Below is a small trained network, with its code and all its weights. Each question gives an input and a class and asks what happens when units are switched off, that is, made to give their printed mean instead of their output.

import numpy as np


def w(rows, s, z=0):
    codes = np.array(rows[::2]) - 128.0
    scale = np.full(codes.shape[1], s)
    scale[-1] = z or s
    return codes * scale


def f(y):
    return np.maximum(y, 0)


def log_softmax(a):
    a = a - a.max(-1, keepdims=True)
    return a - np.log(np.exp(a).sum(-1, keepdims=True))


def net(x, mask):
    res = np.array(x, float).reshape(1, 5) / 4 @ E
    y = f(res @ A[0][:, :-1].T + A[0][:, -1])
    res = res + np.where(mask, y, B[0][:, -1]) @ B[0][:, :-1]
    return log_softmax(res[-1] @ U[:, :-1].T + U[:, -1])


A, B = {}, {}
E = w([
[134,1,60],'x0',
[17,187,73],'x1',
[128,125,123],'x2',
[203,205,47],'x3',
[127,126,121],'x4',
],0.0078)
A[0] = w([
[159,194,133,103],'N0',
[53,112,53,167],'N1',
[1,32,145,157],'N2',
[177,147,192,90],'N3',
[101,45,21,219],'N4',
[239,109,90,123],'N5',
[22,168,86,254],'N6',
[205,222,32,224],'N7',
],0.0072,0.0043)
B[0] = w([
[159,195,52,164],'N0',
[63,76,205,200],'N1',
[31,9,178,250],'N2',
[179,119,187,154],'N3',
[177,36,252,236],'N4',
[209,75,67,182],'N5',
[3,177,247,253],'N6',
[236,231,117,237],'N7',
],0.0058,0.0069)
U = w([
[145,110,180,254],'0',
[155,2,122,35],'1',
[224,169,108,8],'2',
[207,45,38,103],'3',
[22,166,137,23],'4',
[38,38,88,4],'5',
[71,224,39,67],'6',
],0.0084,0.0051)

Each question gives the input, the list of numbers given to net, and the class t.
The units are the neurons (one row each of A and B). Each row of codes is followed by its name. A weight is (code - 128) times the scale printed after its matrix; where a second scale follows, it is the last column's (A, B and U).
mask holds one flag per neuron, in row order. A switched-off neuron (its flag False) gives its mean, the last column of its row in B, instead of its output. The means were averaged over made-up inputs and are rounded, as every weight is.
A unit's drop is (log p(t) with every unit on - log p(t) with that unit switched off) / (log p(t) with every unit on - log p(t) with every unit switched off).
The circuit of an input: a set's keep is (log p(t) with only the set's units on - log p(t) with every unit switched off) / (log p(t) with every unit on - log p(t) with every unit switched off). Starting from all 8 units, units are removed one at a time, each time the one whose removal leaves the highest keep (on an exact tie, the one counted first), for as long as the keep stays at least 0.8.
units of the circuit, in order: the units of the circuit, biggest drop first
k most important neurons: the k neurons with the biggest drops, biggest first
drop of u: that unit's drop, to one decimal
input [3,-5,5,3,4], class 3: units of the circuit, in order => N6, N5
input [-1,1,-6,5,-6], class 6: units of the circuit, in order => N4, N2
input [-4,-5,-1,7,-2], class 2: units of the circuit, in order => N7, N2
input [-6,4,-7,3,0], class 6: units of the circuit, in order => N4, N2, N0
input [8,7,-2,7,0], class 0: 4 most important neurons => N4, N7, N6, N1
input [-5,4,8,3,-5], class 6: 2 most important neurons => N4, N2
input [-8,4,-1,2,6], class 6: units of the circuit, in order => N4, N2, N0
input [-1,-6,-8,3,5], class 2: 2 most important neurons => N2, N7
input [-5,-1,4,1,-3], class 2: units of the circuit, in order => N2, N6, N1
input [-3,-2,-4,2,-7], class 2: 2 most important neurons => N2, N6
input [8,6,2,5,8], class 0: most important neuron => N4
input [1,-2,8,3,-2], class 3: 3 most important neurons => N6, N5, N1
input [1,-8,6,3,-3], class 3: drop of N6 => 0.3
input [-6,0,7,2,6], class 2: drop of N1 => 0.1
input [3,-4,4,3,2], class 3: drop of N6 => 0.4
